Small tables with named rows and columns. After each table, cells are looked up by row and column.

vizupi.tsv
	sed	bop	taduzo	goke	las	kota	peb	rem	kul
ragadut	57.6	47.3	72.3	49.5	49.7	29.8	19.7	48.8	28.6
nud	49.7	43.8	56.0	47.2	54.5	49.2	16.7	48.9	40.3
ref	65.1	63.2	65.6	52.5	57.1	32.3	50.7	55.6	49.0
figanu	41.2	37.2	48.2	52.5	35.8	61.3	18.5	44.7	43.1
kis	53.7	53.3	42.5	53.5	38.6	36.0	36.9	60.1	54.7
gumoku	49.0	40.2	46.8	55.1	19.9	13.2	56.2	59.2	42.1
rutap	46.3	50.4	52.3	63.9	28.3	62.5	89.1	49.7	63.6

What is the sed of rutap in vizupi?
46.3
What is the kul of gumoku in vizupi?
42.1
What is the peb of rutap in vizupi?
89.1
What is the sed of kis in vizupi?
53.7
What is the kota of kis in vizupi?
36.0
What is the rem of gumoku in vizupi?
59.2
What is the kul of nud in vizupi?
40.3
What is the rem of ref in vizupi?
55.6
What is the kota of ragadut in vizupi?
29.8
What is the las of gumoku in vizupi?
19.9
What is the kota of gumoku in vizupi?
13.2
What is the sed of gumoku in vizupi?
49.0
What is the taduzo of figanu in vizupi?
48.2

kez
         fisuki  logule   pib   gir  talid  reveg   rem  nesure  dekof  vusa
tem        19.8    26.3  49.3  50.5   11.1   14.1  54.3    45.2    0.0  41.0
boso       34.0    44.1  39.2  56.9    8.4   38.3  13.2    41.8   -3.2  47.1
dokegi     41.6    38.4  42.5  83.4  -10.4  -14.2  27.3    75.0  -33.3  40.9
bisadab    34.2    39.0  -7.0  83.2  -68.2   -9.8  86.2    37.6   90.4   1.5
dosose     40.4    37.9  29.4  45.9    0.8   11.3  37.3     0.1   21.0  30.3
gagebu     47.3    45.2  33.1  83.4  -29.4   13.3  22.1    32.9  -13.5  38.8
zelemeg    21.6    34.5  40.2  27.2   46.7   10.3  38.8    63.8   33.3  41.2
punu       54.8    56.7  18.8  43.9   33.6   13.2  -9.1    57.8   33.9  37.6
lito        4.3     7.0  31.9  -0.7   77.6   80.0  66.0    60.1   85.5  20.1
zor        -9.1     7.1  51.3  21.6   48.5   52.1  83.4    72.8   44.7  35.2
sovumu     61.3    31.5   4.2  34.1   20.1   33.6  24.0    -7.5   53.0   3.6

What is the talid of punu in kez?
33.6
What is the vusa of sovumu in kez?
3.6
What is the gir of punu in kez?
43.9
What is the dekof of gagebu in kez?
-13.5
What is the gir of zelemeg in kez?
27.2
What is the nesure of tem in kez?
45.2
What is the vusa of zor in kez?
35.2
What is the rem of dokegi in kez?
27.3
What is the nesure of lito in kez?
60.1
What is the fisuki of zelemeg in kez?
21.6
What is the pib of tem in kez?
49.3
What is the talid of sovumu in kez?
20.1

duz =
columns: godozud, bifivug, dipad, mov, kameke
vez: [-0.70, -0.74, 0.23, 0.18, 0.31]
guve: [-0.46, 0.20, -0.34, 0.13, 0.53]
tobu: [0.11, 0.45, 0.58, 0.11, 0.27]
mazi: [-0.42, -0.14, 0.37, 0.54, 0.29]
rozo: [-0.14, -0.19, -0.95, -0.22, -0.10]

What is the bifivug of guve in duz?
0.20
What is the godozud of tobu in duz?
0.11
What is the dipad of guve in duz?
-0.34
What is the bifivug of tobu in duz?
0.45
What is the bifivug of rozo in duz?
-0.19
What is the dipad of vez in duz?
0.23
What is the bifivug of vez in duz?
-0.74
What is the mov of tobu in duz?
0.11

boru =
,fune,buku,kozozok,kepimul,fuzose
mus,6099,4990,3494,4635,3848
mopekuz,5300,3826,4550,2508,5125
led,4662,6120,1625,4420,3578
biku,4693,2605,4320,8924,5078
fadil,5346,5228,5953,5974,4724
zipeton,4039,6768,1217,6141,3481
lidokuf,4129,3068,5054,2016,5646
sado,4255,7756,5091,2744,4333
kuvogab,4018,3376,2622,7095,6949
kiz,6450,4703,5135,4199,3769
dal,3818,7753,4646,4313,2127

fuzose of dal is 2127
fune of zipeton is 4039
fuzose of zipeton is 3481
fune of sado is 4255
kepimul of fadil is 5974
buku of biku is 2605
fuzose of fadil is 4724

rora
|  | pazek | kig | gapan |
|---|---|---|---|
| figire | 25 | 148 | 8 |
| roket | 218 | 64 | 44 |
| fena | 83 | 104 | 70 |
| funo | 87 | 109 | 35 |
| noduv | 93 | 138 | 50 |
| fod | 42 | 66 | 45 |
| teredaf | 75 | 134 | 76 |
| noz | 187 | 82 | 90 |
| vupi | 69 | 26 | 119 |

noduv, pazek: 93
noz, gapan: 90
figire, gapan: 8
roket, gapan: 44
noduv, kig: 138
fod, kig: 66
roket, pazek: 218
vupi, gapan: 119
vupi, kig: 26
fod, pazek: 42
teredaf, kig: 134
fena, kig: 104
teredaf, pazek: 75
fena, gapan: 70
noduv, gapan: 50
figire, pazek: 25
noz, kig: 82

zupu =
|  | dop | ratebe | zakugu | dar | vukev | futun |
|---|---|---|---|---|---|---|
| dunemu | 155 | 179 | 90 | 94 | 157 | 88 |
| gezadi | 146 | 119 | 99 | 90 | 111 | 83 |
| vep | 124 | 95 | 115 | 86 | 94 | 110 |
| kures | 137 | 94 | 125 | 98 | 95 | 116 |
| potiki | 112 | 96 | 135 | 115 | 83 | 97 |
| vub | 71 | 110 | 137 | 164 | 80 | 136 |
| donika | 78 | 109 | 157 | 150 | 125 | 159 |
| nibab | 80 | 100 | 130 | 174 | 89 | 148 |
| vur | 111 | 105 | 147 | 170 | 115 | 175 |
| zano | 72 | 100 | 148 | 211 | 125 | 154 |
| sonibo | 63 | 127 | 139 | 199 | 103 | 205 |
| mesazo | 61 | 122 | 182 | 213 | 122 | 201 |
| buluz | 110 | 119 | 139 | 226 | 95 | 202 |
| gav | 78 | 129 | 180 | 206 | 111 | 200 |

vukev of gezadi = 111
dar of gav = 206
futun of vep = 110
dop of zano = 72
futun of potiki = 97
ratebe of potiki = 96
dop of potiki = 112
dar of sonibo = 199
futun of mesazo = 201
futun of vur = 175

